(51) [ 111  171  126   97  -71   46   23  -36   47 -107 -185   70   47   17
  -39  238   38  -64  167 -154   35   39  162   29  110   67  -92  -22
   25 -114   87  -79]
(51) [  33   71   88   25   88  -46  -77   22  -49   49   -9  -30  103    7
  -28  -28  -20 -191    2   56   28   91  -47   11   41  -29  -86  -38
  -18   76   72   27]
(45) [  98  191  158  128 -124   24  -91   14   -7 -127 -223   61    0  -49
   13  271   63  -74  202 -130   42   61  243  -53  128   78  -57  -16
   19 -218   81  -25]
(42) [ -30   61   22   29  -90  -11  -44  -43  -55 -104  -41   -8 -113  -73
   81   95  -27   52   26  -74  -26  -92  117  -97    8  128  143   14
  -66 -120    3   45]
(43) [-162  -96  -72  -58   34    2  -15   56 -123   79  123  -64 -137  -65
   37 -113  -82  114 -169   11  -65  -91 -106   51  -53  121  272   82
  -23    7  -41   54]
(51) [ -21   75   21  -11  -46   64  -27  -14 -106  -17  -31  -32 -125  -62
   36   29  -60   28  -26  -53  -34 -105   -3   -8   43  192  197   50
  -24  -80   48   71]
(45) [-131   -5  -38  226 -184 -215  -81  -63   75 -240  -21  103  -13  -28
  101  288   74  138  208 -282   18   54  266 -171  -18  -31    5  -39
 -109 -229 -117 -137]
(43) [ -34   37   65  101  -52   45    1  -45   64  -17  -12   29   24   11
  -18   94   17  -53  109 -107   24    5   94   23   43   12  -15  -19
  -13  -31   17  -28]
(45) [ -74   14   28  136 -141 -132  -64  -18   -9 -131  -28   50  -50  -91
   73  259   29  135  130 -177   14  114  238 -100   27  -11   28  -33
  -68 -172  -65  -75]
(43) [-101  -45   -1   91  -99  -22   29  -48   71  -26   48   60  -17  -36
   18  111   13   47   95 -129    6   28  127   -8   -6  -36   39  -20
  -26  -43  -75  -61]
(43) [  18  206  104  156  -65 -216 -305   50 -188 -225 -174  -32  -41  -90
  132  218   18  -53  108  -93   17   50  181 -240   75  144   39  -15
 -129 -281   81   53]
(51) [  21   81  133   59 -174  127  119 -179  149  -32   13   71   12  -69
  -34  209   11  -82  197 -110   54   79  246  -15   85  -89  -45 -110
   -1   70  -48  -20]
(53) [-77 -43 -17   6 -89  34  -1   5 -35  22  41  -3 -88 -76  55  48 -10 105
  -7 -79 -32  20  41   2  23  47 138  49  14 -67 -41  21]
(42) [  16  -44   66  -58   56  186  168 -100  102  212  123   -8   85   25
  -84 -132  -65 -175  -16   62    8   14  -98  159   23  -75  -61  -37
   40  261   43   40]
(42) [   6   55  -84   10   71 -162  -99   56  -73 -170 -123   14   -5   65
   87  -68   -2  -43  -68  -16  -58 -213  -75 -106  -91  162   69   75
  -63 -148   45   -9]
(43) [ -51 -229 -297 -119  102 -174   48   29   -5   20  169  -22    1   95
   23 -246   -4  235 -182  110  -39  -36 -283  -47 -169 -117  -22   26
  -21   96 -131  -43]
(52) [-45  30  58   0 -33  66  54 -55 -29  33  22  -3 -55 -65  20  41 -72 -31
 -11 -71 -31 -45  39  47  28 102 134  17 -24  17  28  28]
(51) [-101 -268 -335 -140   61 -227  -55  179 -149   43  111   -5 -145  -27
   78 -238   -7  347 -230  163  -67  -53 -244  -79 -191  -36  141   90
    5  -88 -168  -15]
(52) [ -66  -77 -145    0  114 -208 -197  179 -179    0   10  -53  -42   19
   47 -144    0  110 -129   93  -22  -19 -184  -68  -79   52   61   64
  -40 -122   -7   16]
(53) [ -19  -28  -46  -40   59   19   52  -32   34   59   56   19   29   43
  -38 -150  -36 -116  -38   70   -6 -110 -121   28  -58   -5   20  -10
   -6  111  -11   15]
(52) [ -35  -44   57   76 -124  -22  -10  -20  108  -98  -48   53   -7  -61
  118  131   69   25   99  -73  -17    8  276  -99  -32  -69  -43    0
  -19 -130  -50  -18]
(42) [-139   -4   65  165  -86  -94  -89   -5   -1   -5   22   66   -6  -91
   47  123   -8  -87  133 -117   16   48  168  -47    7   -3   63  -34
  -71  -99  -37  -28]
(52) [ -38 -152 -112  -92   45   47   68   57   25  111   92  -10  -25   29
  -28 -159    8  109 -107   95  -22  -23 -131   75  -68  -65   20   43
   65   68  -64   -3]
(45) [  -4  -96 -136  -33   69 -124  -29   61  -24   -5   57  -25   25   64
  -15  -77   31  154  -73   57    9   68 -135  -22  -57  -92  -76    0
    1   18  -56  -48]
(52) [  53   70  208   54  -61   39  -30  -93   60  -74  -47  -57   51  -69
  132  143   13 -107   70  -38  -11   76  280 -100   52  -40 -114  -37
  -67  -13   84   82]
(45) [-122  -87 -103  136 -102 -116   84 -169  218 -134  104  113   87   80
   47   55   43   -9  146 -194    5  -62   84  -98  -92 -118  -59  -55
  -88   22 -133 -121]
(51) [ -23  -23   28  -27  -61  128   98 -131   68  129  161   -4  -18  -46
  -96  -19  -42  -39   64   59   63   70    0   31   38 -121   -3 -115
   -4  206  -70   44]
(53) [  32  169  171   54 -176  131   83  -76   14 -113 -155   67 -107 -120
    7  323  -15   21  136 -199   -5  -18  307   33  115  154  129   -2
   16 -142   34  -38]
(42) [ -14   33   -2   53 -201   41   74 -131  134 -207  -69   80  -88  -30
   90  180   49   92  132 -163  -21 -144  259 -126  -22   45   69   -3
  -34 -143  -75  -32]
(52) [-135  -98 -118   17  -90    6   18   27    4  -74   22   14 -125   -8
   93   22   20  223  -48 -156  -76 -128   21   -3  -50  120  209  124
   10 -162  -73  -30]
(53) [  14  -32  -14 -133   49  186   97   51  -41  142    6  -25  -92  -12
  -56 -143  -53   17 -127  100  -40 -127 -124  147   -5  106  139   75
   88   55   34   58]
(42) [  45   10  -93  -36  116 -175 -153  184 -166  -31  -80  -32    6   32
  -10  -62   27   80 -104   97    2   59 -160  -29  -20   25  -26   45
   24 -100   18  -24]
(45) [-162 -346 -363  -59  -51 -260 -116  245 -146  -35   76   -8 -220  -63
  179  -86   69  604 -188   21  -93   19  -88 -121 -177  -25  166  161
   17 -312 -205  -55]
(45) [  42  165   92  158 -266  -25  -55 -109   71 -321 -192   71  -69  -63
  131  391   93  100  242 -280    7   -6  392 -203   86   85   11  -12
  -53 -299  -13  -45]
(45) [ -16   10  -92   60 -120 -151  -98   76  -31 -273 -162   49 -127  -20
  122  180   90  266   39 -126  -35  -95  186 -165  -55  100   80   69
  -29 -337  -67  -75]
(45) [ -63 -181 -167  -86   24   21   30  111  -33   65   68  -36 -108   22
   11 -119   21  294 -144   45  -46  -41 -126   62  -71    9   90   99
   63  -55  -69  -13]
(42) [-52 -85 -26 -40   3 126 147 -77 101 125 136  13   2  23 -85 -86 -32  -6
 -10  24  13 -29 -61 109 -22 -69  18 -32  26 173 -53 -10]
(52) [  71  245  261  165 -154  -32 -134  -77  -27 -167 -177   21   29 -126
   96  346   21 -177  224 -165   36  136  359 -146  155   56  -53  -68
  -72 -165   97   33]
(53) [  18  -67  -36  -58   81 -143 -122  108 -114   -8   25 -100    4  -25
   75  -51   18  130 -130  119  -15  137  -41  -81  -32  -77  -66   16
  -21  -19   -4   42]
(51) [  48   34    1  -61  184   62   10    1    2  132   62  -51  124  124
 -132 -236  -37 -231  -76  157   34  -45 -269  102   -3  -27  -86  -29
   23  230   74   45]
(45) [  73   24  -31 -137  137  136   56   34  -33  120   11  -48   11   82
 -113 -223  -40  -99 -128  165   -2 -116 -251  120   -5   56   23   29
   72  152   62   61]
(52) [ 198   60  131 -209  203  185   62   15  -92  325   88 -126   93  -12
 -206 -213  -91 -211 -126  367   82  205 -246  171  103 -145 -179 -116
   89  393  114  138]
(43) [-112  -77  -51  162 -128 -140  -36  -55  131 -144   38   74   33   13
   77  151   86   99  153 -174   18   52  188 -125  -45 -117  -66  -35
  -66 -118 -117 -101]
(43) [ 108   53   10  -50   51  -40  -97  113  -76  -62 -118  -46    7   17
    8    7   56   48  -52   92    6   52   -9  -42   20    0  -80   27
   44  -83   43   17]
(51) [ -80   -6  -12   38   45  -41  -10  -40   38 -113   -4  -23    4   62
   92  -60  -20  -51  -58  -71  -65 -218   17  -43  -90  119   83   59
  -88  -39   35   11]
(42) [  44   80  123   20  151   21  -41  -27   16   78   31  -65  170   78
  -68 -104  -26 -291  -11   88   39   49  -94   53   36  -53 -149  -57
  -27  192  112   49]
(42) [ -10 -123 -112  -90   41   30  139  -25   75  152  125   61   32   29
 -101 -170  -25  -26  -33  123   21   -6 -162   81  -70 -139  -38  -47
   52  189  -95  -35]
(52) [  94  121  110  -78   47  231  150 -100   74    1  -68  -26   19   66
  -51  -45  -46 -162  -40   -4  -31 -192  -19  116   35  139   32   30
   35  114  122   49]
(53) [ -64  -77 -153    6  -61  -66   36   11    0  -19   52   64  -77    0
  -44   26   13  196   23  -48   16   -1  -50   -5  -39  -23   72   -9
   10  -48 -123  -87]
(51) [ -57  -54 -156  -37 -103   -9  126  -42   52 -180  -66   87 -160    9
   91   34   -4  219  -39 -139  -93 -302   62  -46 -119  174  216  100
  -18 -177  -82  -70]
(53) [ -80  -29  -59   52    4 -190 -175   74 -122 -107  -10  -44  -71  -40
  126    6    1  107  -49  -12  -34  -34   29 -149  -60   69   86   38
  -98 -167  -15   30]
(52) [ -11 -119  -78   59 -155  120  321 -250  421 -189   29  125   75  162
   35  118  102  145  148 -253  -28 -169  209    5  -95 -120 -151   -9
    1   29 -107 -168]
(52) [  21  -74 -102  -46  177 -127  -95  116  -74   63   33  -58   80   93
  -12 -212    6  -14 -128  154   -2   17 -238   -1  -68  -52 -102   24
   -3   49   31   13]
(45) [  18   72  -25  -74  104  -13   -1   45  -99   18  -28   -8  -13   23
  -73  -96  -58  -84  -99   72   -9  -94 -164   59  -13  106   98   18
   13   58   32    5]
(52) [ -99 -115  -68   27  -61  -23  111 -122  151  -57  127   30    5   27
   33   15   11   94   27  -82  -11  -45   79  -37  -84  -98   -4  -34
  -56   68 -113  -56]
(43) [  96  297  172   -7   23  229   56  -75  -11  -58 -142   -7  -15   54
 -175   89  -44 -223   56  -50   44 -161   -2  129  132  224  104  -23
   37   66  131   18]
(45) [  44   94   53   58  -52 -131 -134   28  -57 -203 -138  -19   -7  -36
  128  163   50   42   34  -77  -20   34  171 -159   20   52  -26   21
  -53 -190   34    4]
(43) [  -8  -33  111  -34  -77  210  186 -128  129  146   96   30   -4  -72
  -56   30  -43  -81   62    9   18   40  117  107   40  -91   -4  -66
   38  177  -27   25]
(53) [  57  287  255  161 -162  114  -76  -37    3 -156 -244   69  -45  -83
  -23  340   33 -172  245 -182   50  -27  339  -23  162  173   59  -33
    0 -210   97   -8]
(43) [  47  120  -23  -20  -21   29   60 -127   -1  -57    9   16  -14   34
  -79   18  -47  -55   44  -32   32  -74  -81  -21   35   62   47  -63
  -34   91   -2    0]
(43) [  34   15  -82  -56   67 -108 -130  103 -168  -31  -39  -67  -52   -1
   46  -80  -11   87 -113   79  -24  -10 -143  -72  -13   83   53   53
  -14  -84   32   53]
(53) [  32  -83  -51  -66   44  -27   29  -12    2  125   93   -4   53   -8
   -9 -134  -25  -47  -36  130   12   80 -119   -8  -29 -130  -92  -42
    7  134  -25   35]
(45) [ 39 128 111  -2 -84 122  48 -73   2 -36 -76  25 -65 -67 -11 108 -34 -86
  66 -48   1 -75 127   6  64 108  96 -16   3 -21  38  37]
(42) [ -24   79   82  146 -189  -19   -6 -123  126 -201  -70   74   -8  -38
   73  261   63    0  208 -197   21   -4  315 -134   31  -13  -22  -53
  -61 -137  -47  -49]
(53) [  -7  -75  -82 -102  115  105   52   60    6   84   56  -63  -15  100
  -75 -193    1   68 -146  103  -18 -103 -197  118  -45   24   32   62
   64   92    8   18]
(42) [ -42   -8    2   -3  188 -146 -141   68 -144   68   36  -82   64   16
   72 -210  -87 -190 -144  110  -46  -65 -184  -29  -64   81   26   37
  -97   47  109   90]
(51) [  57   -4  -96  -51 -124  225  298 -161  273 -153  -62  106  -36  145
  -61   63   70  147   68 -167  -27 -258   58   77  -37   48   15   43
   89   -1  -68 -118]
(43) [  56  112   88   92    9  -15  -32  -77   79  -80  -53   12  127   73
  -17   63   31 -182  115  -58   41   18   53  -42   43  -30 -147  -57
  -39   29   63  -15]
(43) [  19  101  107   35 -119  287  310 -270  300   13   19  149   70   63
 -156   82  -20 -258  205 -143   44 -162  116  142   44  -17  -11  -95
   44  209  -25  -75]
(53) [ -85 -126  -94   95  -11 -106   13  -24   98  -28   72   39   58   68
   39   -1   38   88   48  -99   -4   14    2  -24  -68  -85  -81    0
  -46  -31  -55  -85]
(51) [  47   85   83   31    2   -5  -35   -2  -11  -19  -66   11   42  -14
   -7   57    2 -115   51   -3   18   35   55  -11   42    8  -48  -25
   -4  -12   49    6]
(51) [  52   78   95  -39 -100  227  107  -78   32   13  -31  -20  -84  -43
  -32  111  -14   52   38  -66    0  -18  100   73  100   82   77   10
   55   10   35   41]
(51) [ -16  -60  -36 -108  292 -272 -256  251 -336  179   76 -159   73  -52
   50 -270  -86  -91 -297  277  -34  201 -328   -9  -38  -26   -7   47
  -32   89   81  109]
(53) [ -96   -6  -75  123  -61 -145  -46  -24   50 -134   17   66   31   42
    8  104   50   48   96 -157   20   17   43  -70  -25  -30    7  -18
  -45  -80  -90 -108]
(52) [ -69  -28  -79   69 -143  -22    5  -29   64 -253  -74   13 -126   25
  132  167   72  295   30 -225  -62 -156  186 -102  -45  128  120   94
  -39 -259  -54  -60]
(43) [-115  -94  -45  126  -83 -165  -36  -40   93 -101   54   63   41  -12
  100   89   49   45   95 -123   -4   46  148 -118  -68 -110  -46  -26
  -76  -79 -101  -75]
(45) [-101  -81   50   98   30  -38  -23  -37   64  118  136   -3  115    1
    9  -46  -15 -146   52  -20   20  112    4   26   -6 -126  -88  -47
  -48  111   -3    3]
(51) [ -56  -31  -63   46   90  -95  -19    6   -5   32   61   10   72   75
  -40  -85  -24  -58  -16  -16    9  -13 -144   34  -38   -8  -25  -10
  -40   58    4  -47]
(53) [ -41 -102  -92   16   -8 -119   -4  -21    9  -14   75    3   -1   -1
   57  -20   -3  113   -9   -7   -9   34  -14  -72  -62  -72  -37  -19
  -59   -7  -57  -23]
(52) [  12 -158  -79 -165   91  208  128   10   -1  314  190  -74  -27   23
 -109 -283  -60   47 -140  207    5   19 -279  172   -5  -80    3    9
   93  245   -4   94]
(42) [  30  114  132   11  120   -8 -163   82 -156   35  -68 -109   29  -17
   38  -56  -46 -177  -78   68  -17   -1  -51    3   56  131   24   41
  -36  -22  165  114]
(42) [-109  -50   27   -2  107  -14  -98  109 -130  121   66  -86  -22  -34
   31 -117  -58  -38 -135   42  -42    1 -102   74   -8   85  125   74
  -16    8   57   68]
(42) [  -3  -76    4  -21  102 -124 -191  138 -158   22  -44 -110  -33  -51
  205 -150  -26    7 -154  127  -86  -55  -24 -115  -74   87   14  102
  -75 -148  114  140]
(53) [ -65 -116  -42    4   -7 -219 -233  238 -244  -16  -50  -76 -136 -160
  197   58   17  285 -126   38  -65  152   88 -117  -30   42   91  106
  -28 -292   -8   46]
[-140  -93  -62   53  -96  -47  -11   10   60  -74   46   49  -71  -36
   50   49   45  113   31  -72  -15  -53  127  -56  -70  -30  104   18
  -15  -94 -130  -46] : (42)
[  37   10   -1  -31 -114   76   13   73  -43  -22  -87   22 -123  -78
   -9  150   46  214   25  -42    2   71  108   27   65   35   69   41
   93 -150  -38  -26] : (52)
[  92  156  166  110    5   30   33 -102  120  -25 -118   93  175   46
  -31   73   -1 -374  178  -66   36  -24  101   13   53   -7 -169  -69
  -22   46  113  -30] : (53)
[  -4    3  -28   19   37 -118 -180  101 -101 -128  -68  -89  -43   16
  114   -9   44  118  -76   22  -32  -37   19 -128  -33   72   14   65
  -52 -171   38   50] : (52)
[ 116  204   61  -53   69   20 -100   76 -174 -115 -233  -49  -54    9
   72  -18  -42 -112  -99   -6  -73 -204  -68  -23   43  318  139  125
    2 -167  186   86] : (42)
[ -17   38  -30   -2   37  -84 -150  116 -136  -85  -52  -72  -59    1
   28   18   26  117  -79    6  -11   11  -37  -49   11   87   76   56
   -6 -124   14   18] : (43)
[  16  -23   31   33  -45   74  152 -120  171   19   22   75   88   39
  -14   32    6  -93   94  -83    2  -12   65   50   -4  -74 -100  -33
   11   85   -5  -56] : (52)
[ -77 -128 -112  -27  110 -197  -62   71  -51   29   87  -11   45   11
   61 -165  -21   -7 -121   95  -35   -1 -128  -53 -124  -71   -9   16
  -52   39  -50   -7] : (45)
[  74   24   89  -29  -78  220  169 -111  168   54   13   32   46   17
  -85   66   34  -53   95  -21   38   52   93   93   72 -102 -100  -50
   87  131  -10  -12] : (42)
[ -14  -99 -150  -39 -185  -72  -17   78  -51 -111  -58   53 -180 -107
  120  132   70  372    2  -69  -43   36  119 -120  -27    7  116   76
   52 -261 -139  -38] : (51)
[ -88  -46  -12   64  -73   57  180 -175  203   29  123  112   67   33
  -70   23  -18 -112  127 -112   27  -45   46   56  -32 -100  -14  -81
  -20  157  -95  -87] : (42)
[  13  -98   49  -63  -63   57   20   62  -61  155   41  -21  -87 -159
   30   50  -16  142  -23   91    1  191  106   33   39  -93    0  -10
   52  -11  -31   48] : (43)
